Below are the code and all the weights of a small trained network. Each question names an input and a target symbol and asks about switching units off, where a switched-off unit gives its printed mean instead of its output.

import numpy as np


def w(rows, s, z=0):
    codes = np.array(rows[::2]) - 128.0
    scale = np.full(codes.shape[1], s)
    scale[-1] = z or s
    return codes * scale


def f(y):
    return y / 2 * (1 + np.tanh(0.7978845608 * (y + 0.044715 * y**3)))


def softmax(a):
    e = np.exp(a - a.max(-1, keepdims=True))
    return e / e.sum(-1, keepdims=True)


def log_softmax(a):
    a = a - a.max(-1, keepdims=True)
    return a - np.log(np.exp(a).sum(-1, keepdims=True))


def net(x, mask):
    ids = ['αδεζθλμξπστφω'.index(c) for c in x.split()]
    T = len(ids)
    res = E[ids] + P[:T]
    u = 0
    for l in range(2):
        q, k, v = (res @ M[l].T for M in (Q, K, V))
        z = softmax(np.where(np.tri(T) > 0, q @ k.T / 2**0.5, -1e9)) @ v
        res = res + np.where(mask[u], z, O[l][:, -1]) @ O[l][:, :-1]
        u += 1
        y = f(res @ A[l][:, :-1].T + A[l][:, -1])
        res = res + np.where(mask[u : u + 8], y, B[l][:, -1]) @ B[l][:, :-1]
        u += 8
    return log_softmax(res[-1] @ U[:, :-1].T + U[:, -1])


Q, K, V, O, A, B = {}, {}, {}, {}, {}, {}
E = w([
[163,114,81,112,125,72,145,137],'α',
[150,127,180,113,113,43,198,130],'δ',
[169,141,212,135,193,105,210,62],'ε',
[121,103,184,169,116,156,137,126],'ζ',
[104,69,171,204,200,135,68,100],'θ',
[162,146,70,85,57,191,105,151],'λ',
[142,132,177,114,103,131,172,147],'μ',
[189,128,127,69,84,112,221,183],'ξ',
[77,95,153,160,50,80,77,56],'π',
[167,186,9,71,126,147,45,133],'σ',
[96,36,124,173,142,57,99,180],'τ',
[134,121,175,145,101,196,112,125],'φ',
[46,148,55,201,128,79,185,154],'ω',
],0.015)
P = w([
[168,245,124,114,132,126,26,176],'0',
[182,175,163,144,63,119,117,154],'1',
[173,145,156,147,81,120,128,143],'2',
[165,127,156,163,92,152,118,130],'3',
[169,122,139,137,114,124,137,135],'4',
[166,115,126,131,125,126,139,132],'5',
[166,110,112,140,137,173,116,130],'6',
[153,121,154,124,132,136,157,133],'7',
[156,114,120,132,143,179,126,134],'8',
[154,121,124,120,151,161,144,143],'9',
[145,142,138,106,155,115,178,153],'10',
],0.011)
Q[0] = w([
[95,176,174,131,130,98,5,18],'L0H1',
[63,109,170,125,171,58,2,171],'L0H1',
],0.007)
K[0] = w([
[122,78,171,1,139,147,101,74],'L0H1',
[139,22,143,81,126,91,63,187],'L0H1',
],0.0056)
V[0] = w([
[44,147,98,175,131,126,158,202],'L0H1',
[210,81,163,171,60,63,13,254],'L0H1',
],0.0092)
O[0] = w([
[100,53,157,92,111,243,186,45,97],'L0H1',
[139,226,155,41,73,254,123,198,255],'L0H1',
],0.0067,0.0058)
A[0] = w([
[105,27,132,117,230,57,34,118,72],'L0N1',
[10,2,140,145,147,129,112,101,119],'L0N2',
[113,45,87,177,10,50,87,204,130],'L0N3',
[152,133,191,117,105,93,149,178,107],'L0N4',
[119,64,204,163,82,137,73,118,228],'L0N5',
[161,138,125,105,165,89,109,121,80],'L0N6',
[43,109,111,100,46,167,153,204,231],'L0N7',
[157,74,97,158,103,109,178,194,252],'L0N8',
],0.0097,0.0036)
B[0] = w([
[144,158,152,98,43,159,150,196,134],'L0N1',
[109,119,149,75,159,151,155,1,128],'L0N2',
[130,253,215,118,57,168,64,117,151],'L0N3',
[134,132,75,153,114,214,35,85,206],'L0N4',
[213,149,56,42,117,108,181,83,165],'L0N5',
[122,67,82,139,116,220,58,136,142],'L0N6',
[146,92,153,200,199,30,157,83,254],'L0N7',
[181,121,120,155,163,221,177,96,192],'L0N8',
],0.0083,0.0085)
Q[1] = w([
[201,167,171,161,124,138,141,165],'L1H1',
[252,197,120,149,164,120,151,83],'L1H1',
],0.027)
K[1] = w([
[146,112,144,173,244,196,133,66],'L1H1',
[59,24,63,185,128,168,253,2],'L1H1',
],0.014)
V[1] = w([
[30,192,80,179,113,134,186,162],'L1H1',
[152,255,135,182,158,100,121,185],'L1H1',
],0.013)
O[1] = w([
[138,107,103,174,66,198,20,106,93],'L1H1',
[105,236,150,254,122,183,155,47,254],'L1H1',
],0.0089,0.01)
A[1] = w([
[102,148,70,109,78,30,56,101,88],'L1N1',
[49,67,139,94,87,80,60,102,98],'L1N2',
[108,157,144,164,174,115,83,119,105],'L1N3',
[142,87,79,219,119,68,130,179,189],'L1N4',
[126,7,145,197,237,42,139,84,83],'L1N5',
[101,75,118,61,138,88,117,103,2],'L1N6',
[115,23,109,77,127,105,97,66,156],'L1N7',
[94,15,83,185,175,69,189,102,70],'L1N8',
],0.014,0.0039)
B[1] = w([
[179,246,4,168,65,128,69,172,131],'L1N1',
[183,160,134,170,145,162,124,14,132],'L1N2',
[126,77,144,47,126,138,119,162,248],'L1N3',
[125,100,169,93,171,130,148,94,145],'L1N4',
[91,90,15,189,94,64,129,132,232],'L1N5',
[124,40,157,134,35,184,45,165,151],'L1N6',
[129,188,145,138,183,117,211,136,168],'L1N7',
[131,163,232,68,141,155,97,134,185],'L1N8',
],0.013,0.011)
U = w([
[158,230,184,35,212,148,201,159,254],'α',
[65,135,41,166,193,127,253,118,228],'δ',
[100,126,138,102,153,129,152,125,27],'ε',
[90,127,135,111,154,143,156,133,15],'ζ',
[116,131,154,95,170,103,126,121,36],'θ',
[93,133,143,102,144,136,150,131,30],'λ',
[89,128,135,95,141,146,164,122,18],'μ',
[95,95,147,71,99,130,179,170,113],'ξ',
[121,117,134,95,98,129,137,112,104],'π',
[75,108,82,114,160,208,144,171,110],'σ',
[98,132,144,107,152,126,151,113,28],'τ',
[79,124,120,79,140,144,173,111,42],'φ',
[96,24,146,124,99,211,139,25,176],'ω',
],0.005,0.0046)

Each question gives the input, a string of symbols that net reads in full, and the target symbol t.
The units are the heads (2 rows each of Q, K, V and O) and the neurons (one row each of A and B). Each row of codes is followed by its name. A weight is (code - 128) times the scale printed after its matrix; where a second scale follows, it is the last column's (O, A, B and U).
mask holds one flag per unit, layer by layer, with each layer's heads first. A switched-off unit (its flag False) gives its mean, the last column of its rows in O or B, instead of its output. The means were averaged over made-up inputs and are rounded, as every weight is.
A unit's drop is (log p(t) with every unit on - log p(t) with that unit switched off) / (log p(t) with every unit on - log p(t) with every unit switched off).
The circuit of an input: a set's keep is (log p(t) with only the set's units on - log p(t) with every unit switched off) / (log p(t) with every unit on - log p(t) with every unit switched off). Starting from the 12 units with the biggest drops (on a tie, the unit counted first), units are removed one at a time, each time the one whose removal leaves the highest keep (on an exact tie, the one counted first), for as long as the keep stays at least 0.8.
circuit, biggest first: the units of the circuit, biggest drop first
most important unit: the unit with the biggest drop
top k neurons: the k neurons with the biggest drops, biggest first
k most important neurons of layer l: the k neurons of layer l with the biggest drops, biggest first
input ε μ ε τ ω τ ζ τ α, target ω: most important unit -> L1H1
input α ε ξ ω ε ω τ τ, target δ: 3 most important neurons of layer 1 -> L1N7, L1N3, L1N8
input τ τ ε ω α ζ τ ζ, target ω: circuit, biggest first -> L0H1, L1H1
input ε ζ λ ε φ τ ω ε ξ τ μ, target ξ: top 3 neurons -> L0N3, L0N8, L1N6
input ω ε ω ω, target ω: top 2 neurons -> L1N6, L1N5
input λ τ ε λ ω ξ ε λ, target ξ: circuit, biggest first -> L1N6, L1H1, L0H1, L1N7
input ω ξ μ, target ξ: top 3 neurons -> L0N8, L1N6, L1N5
input ε ε τ τ ε τ ω ξ, target ξ: top 2 neurons -> L0N3, L1N6
input μ μ τ ε ω ζ ξ φ, target ξ: top 2 neurons -> L1N6, L0N3
input α ξ θ τ τ ξ ξ ξ ε τ, target δ: circuit, biggest first -> L1N5, L1H1
input ζ π ε ξ μ φ ε ε φ ζ, target δ: top 2 neurons -> L1N3, L0N3
input ε τ ε ε ε ε ω α λ ξ τ, target ξ: top 3 neurons -> L0N3, L1N6, L1N8
input ω τ ε τ ε τ ε φ, target ω: circuit, biggest first -> L0N7, L0H1, L1H1
input δ μ ω α μ, target ω: circuit, biggest first -> L1H1
input φ μ ε τ, target α: circuit, biggest first -> L0N3, L1N5
input θ ε ε ε σ τ ε ζ, target α: top 2 neurons -> L0N7, L1N5
input ε ε ε ε φ, target α: circuit, biggest first -> L1N5, L1H1
input ω ω π, target α: top 4 neurons -> L1N5, L1N7, L0N2, L0N5
input τ ω α μ δ ε ε ω θ, target α: top 3 neurons -> L1N7, L0N2, L1N5
input ε τ δ τ λ τ ω ξ ε ε ε, target ξ: circuit, biggest first -> L1N6, L1H1, L0H1
input ξ τ ε λ τ ε τ ε θ, target α: most important unit -> L0N7
input τ ε ω ε ξ ζ, target ξ: top 4 neurons -> L1N6, L0N3, L0N8, L1N5
